Below is a small trained network, with its code and all its weights. Each question gives an input and a target symbol and asks what happens when units are switched off, that is, made to give their printed mean instead of their output.

import numpy as np


def w(rows, s, z=0):
    codes = np.array(rows[::2]) - 128.0
    scale = np.full(codes.shape[1], s)
    scale[-1] = z or s
    return codes * scale


def f(y):
    return np.maximum(y, 0)


def softmax(a):
    e = np.exp(a - a.max(-1, keepdims=True))
    return e / e.sum(-1, keepdims=True)


def log_softmax(a):
    a = a - a.max(-1, keepdims=True)
    return a - np.log(np.exp(a).sum(-1, keepdims=True))


def net(x, mask):
    ids = ['αγζλμξπσφω'.index(c) for c in x.split()]
    T = len(ids)
    res = E[ids] + P[:T]
    u = 0
    for l in range(3):
        q, k, v = (res @ M[l].T for M in (Q, K, V))
        z = softmax(np.where(np.tri(T) > 0, q @ k.T / 3**0.5, -1e9)) @ v
        res = res + np.where(mask[u], z, O[l][:, -1]) @ O[l][:, :-1]
        u += 1
        y = f(res @ A[l][:, :-1].T + A[l][:, -1])
        res = res + np.where(mask[u : u + 8], y, B[l][:, -1]) @ B[l][:, :-1]
        u += 8
    return log_softmax(res[-1] @ U[:, :-1].T + U[:, -1])


Q, K, V, O, A, B = {}, {}, {}, {}, {}, {}
E = w([
[176,76,113,125],'α',
[181,185,137,47],'γ',
[158,176,86,182],'ζ',
[136,166,209,71],'λ',
[111,57,138,154],'μ',
[57,76,111,5],'ξ',
[121,75,29,177],'π',
[69,184,10,138],'σ',
[163,70,130,143],'φ',
[196,180,167,162],'ω',
],0.017)
P = w([
[254,65,70,40],'0',
[90,59,167,75],'1',
[97,62,160,79],'2',
[103,65,159,82],'3',
[105,65,158,90],'4',
[108,66,153,92],'5',
[114,70,152,97],'6',
[115,71,150,99],'7',
[116,70,150,100],'8',
[117,71,150,102],'9',
[120,71,146,105],'10',
[125,74,149,107],'11',
[131,75,149,109],'12',
],0.01)
Q[0] = w([
[159,75,116,138],'0.h1',
[111,165,180,96],'0.h1',
[160,1,72,68],'0.h1',
],0.015)
K[0] = w([
[212,85,92,125],'0.h1',
[98,130,214,101],'0.h1',
[199,104,34,6],'0.h1',
],0.012)
V[0] = w([
[250,85,150,144],'0.h1',
[3,189,37,235],'0.h1',
[109,102,231,233],'0.h1',
],0.0049)
O[0] = w([
[131,194,253,220,183],'0.h1',
[252,144,174,58,2],'0.h1',
[177,6,185,172,29],'0.h1',
],0.0059,0.007)
A[0] = w([
[183,207,139,142,114],'0.n1',
[195,78,73,125,2],'0.n2',
[187,159,81,126,19],'0.n3',
[115,8,138,163,107],'0.n4',
[108,198,83,168,26],'0.n5',
[168,128,205,107,144],'0.n6',
[105,61,116,143,102],'0.n7',
[117,29,197,183,85],'0.n8',
],0.011,0.0073)
B[0] = w([
[75,57,174,164,185],'0.n1',
[3,14,162,53,132],'0.n2',
[18,218,153,195,139],'0.n3',
[213,136,134,84,252],'0.n4',
[171,48,132,63,166],'0.n5',
[49,79,107,142,186],'0.n6',
[215,107,82,76,211],'0.n7',
[175,151,87,147,240],'0.n8',
],0.0071,0.0033)
Q[1] = w([
[60,94,105,65],'1.h1',
[180,99,254,45],'1.h1',
[100,194,55,29],'1.h1',
],0.0089)
K[1] = w([
[164,79,128,104],'1.h1',
[118,103,255,159],'1.h1',
[154,44,91,65],'1.h1',
],0.013)
V[1] = w([
[98,253,184,96],'1.h1',
[47,167,109,169],'1.h1',
[160,102,127,39],'1.h1',
],0.0032)
O[1] = w([
[217,70,180,194,69],'1.h1',
[2,95,138,113,162],'1.h1',
[136,201,89,185,252],'1.h1',
],0.0047,0.0011)
A[1] = w([
[111,94,77,83,1],'1.n1',
[248,156,175,153,31],'1.n2',
[50,48,186,144,98],'1.n3',
[145,220,116,108,79],'1.n4',
[80,160,208,73,57],'1.n5',
[200,54,195,91,98],'1.n6',
[117,112,194,93,135],'1.n7',
[81,61,115,194,112],'1.n8',
],0.011,0.0059)
B[1] = w([
[149,85,180,213,209],'1.n1',
[3,103,37,143,157],'1.n2',
[185,204,132,220,225],'1.n3',
[149,59,227,140,198],'1.n4',
[204,99,79,100,251],'1.n5',
[84,39,133,86,202],'1.n6',
[147,91,98,159,216],'1.n7',
[135,142,83,110,230],'1.n8',
],0.011,0.0027)
Q[2] = w([
[164,42,154,88],'2.h1',
[160,223,246,98],'2.h1',
[121,20,9,142],'2.h1',
],0.014)
K[2] = w([
[86,79,7,135],'2.h1',
[126,231,124,225],'2.h1',
[144,41,121,16],'2.h1',
],0.012)
V[2] = w([
[62,167,85,87],'2.h1',
[112,172,51,178],'2.h1',
[3,95,139,176],'2.h1',
],0.0073)
O[2] = w([
[122,202,86,78,190],'2.h1',
[158,139,1,204,4],'2.h1',
[49,83,101,134,148],'2.h1',
],0.0075,0.00046)
A[2] = w([
[162,57,146,70,37],'2.n1',
[144,19,83,72,50],'2.n2',
[156,82,166,186,196],'2.n3',
[66,187,73,104,38],'2.n4',
[111,240,154,162,1],'2.n5',
[142,124,188,241,79],'2.n6',
[53,230,123,138,187],'2.n7',
[11,74,143,65,75],'2.n8',
],0.012,0.0046)
B[2] = w([
[124,154,200,67,182],'2.n1',
[28,183,170,165,254],'2.n2',
[153,41,137,163,195],'2.n3',
[203,45,163,105,146],'2.n4',
[132,2,112,221,133],'2.n5',
[55,201,159,33,178],'2.n6',
[122,232,85,142,164],'2.n7',
[194,115,25,25,201],'2.n8',
],0.0097,0.0072)
U = w([
[147,121,139,125,121],'α',
[161,223,162,69,147],'γ',
[124,255,115,154,140],'ζ',
[243,66,135,143,235],'λ',
[150,95,149,99,118],'μ',
[128,126,127,117,66],'ξ',
[113,98,98,176,114],'π',
[192,133,71,97,101],'σ',
[79,187,114,114,2],'φ',
[86,137,182,158,119],'ω',
],0.013,0.0065)

Each question gives the input, a string of symbols that net reads in full, and the target symbol t.
The units are the heads (3 rows each of Q, K, V and O) and the neurons (one row each of A and B). Each row of codes is followed by its name. A weight is (code - 128) times the scale printed after its matrix; where a second scale follows, it is the last column's (O, A, B and U).
mask holds one flag per unit, layer by layer, with each layer's heads first. A switched-off unit (its flag False) gives its mean, the last column of its rows in O or B, instead of its output. The means were averaged over made-up inputs and are rounded, as every weight is.
A unit's drop is (log p(t) with every unit on - log p(t) with that unit switched off) / (log p(t) with every unit on - log p(t) with every unit switched off).
The circuit of an input: a set's keep is (log p(t) with only the set's units on - log p(t) with every unit switched off) / (log p(t) with every unit on - log p(t) with every unit switched off). Starting from the 12 units with the biggest drops (on a tie, the unit counted first), units are removed one at a time, each time the one whose removal leaves the highest keep (on an exact tie, the one counted first), for as long as the keep stays at least 0.8.
circuit, biggest first: the units of the circuit, biggest drop first
most important unit: the unit with the biggest drop
k most important neurons: the k neurons with the biggest drops, biggest first
top k neurons in layer l: the k neurons of layer l with the biggest drops, biggest first
input λ γ ζ ζ α, target ω: circuit, biggest first : [2.n2; 1.n6]
input γ μ γ γ γ μ, target ζ: most important unit : 0.h1
input γ μ ζ α γ μ μ ζ ζ μ λ α, target ζ: circuit, biggest first : [0.h1; 2.n7; 1.n3; 1.n5]
input ζ σ α γ ζ ζ γ γ σ γ α, target μ: 2 most important neurons : [1.n6; 2.n8]
input λ γ σ π γ α α, target ω: top 3 neurons in layer 0 : [0.n4; 0.n7; 0.n8]
input φ μ γ ζ λ μ σ λ ω ζ α, target π: 3 most important neurons : [0.n4; 1.n2; 1.n6]
input λ γ π λ γ σ ξ ω ζ φ, target ω: circuit, biggest first : [2.n2; 0.n4; 1.n6]
input ξ ω λ σ ω μ α, target σ: top 2 neurons in layer 2 : [2.n8; 2.n4]
input φ ζ α γ φ, target π: 4 most important neurons : [1.n2; 0.n4; 1.n6; 0.n8]
input σ ξ γ ζ α ξ σ μ λ ξ γ φ ω, target ω: 3 most important neurons : [2.n6; 2.n3; 2.n8]
input μ λ π α μ σ ζ ζ λ μ, target φ: 4 most important neurons : [2.n2; 1.n2; 0.n4; 1.n6]
input μ α α π ζ λ, target λ: 2 most important neurons : [1.n5; 1.n3]
input γ λ ω α α α μ μ ξ λ ξ, target ζ: 3 most important neurons : [1.n3; 2.n7; 0.n4]
input ξ ω α φ φ μ φ ω ζ ζ γ α μ, target σ: 3 most important neurons : [0.n7; 2.n8; 2.n4]
input λ σ μ γ φ, target ω: most important unit : 0.n4
input α μ ζ ω ζ ζ μ ζ ω γ γ ζ μ, target λ: 2 most important neurons : [0.n4; 0.n7]
input μ λ φ, target φ: top 2 neurons in layer 0 : [0.n4; 0.n8]
input ζ γ γ φ, target μ: 3 most important neurons : [2.n8; 1.n6; 0.n4]
input φ λ μ ξ, target π: 2 most important neurons : [1.n3; 1.n2]
input γ ζ α π μ φ λ μ σ, target σ: most important unit : 2.n8
input ξ ζ ξ μ ω, target ω: top 2 neurons in layer 1 : [1.n3; 1.n5]
input φ φ σ ζ π ξ ω ξ α α, target π: top 2 neurons in layer 1 : [1.n2; 1.n3]
input α φ ζ σ φ α μ μ, target λ: top 3 neurons in layer 2 : [2.n2; 2.n3; 2.n7]
input μ γ σ ξ ζ ζ γ φ ζ γ γ μ, target φ: 2 most important neurons : [1.n2; 2.n2]
input φ φ π σ, target σ: top 3 neurons in layer 0 : [0.n4; 0.n7; 0.n8]
input γ ζ φ ζ ξ ζ ζ ζ λ γ ω π ξ, target ζ: top 2 neurons in layer 1 : [1.n3; 1.n1]
input ζ π φ λ φ, target μ: most important neuron : [1.n6]
input ξ λ σ ω μ, target σ: top 2 neurons in layer 1 : [1.n3; 1.n5]
input α ζ ζ φ γ γ ξ, target λ: top 2 neurons in layer 1 : [1.n5; 1.n3]
input ξ σ φ γ μ μ γ ξ μ ξ, target σ: top 2 neurons in layer 0 : [0.n7; 0.n1]
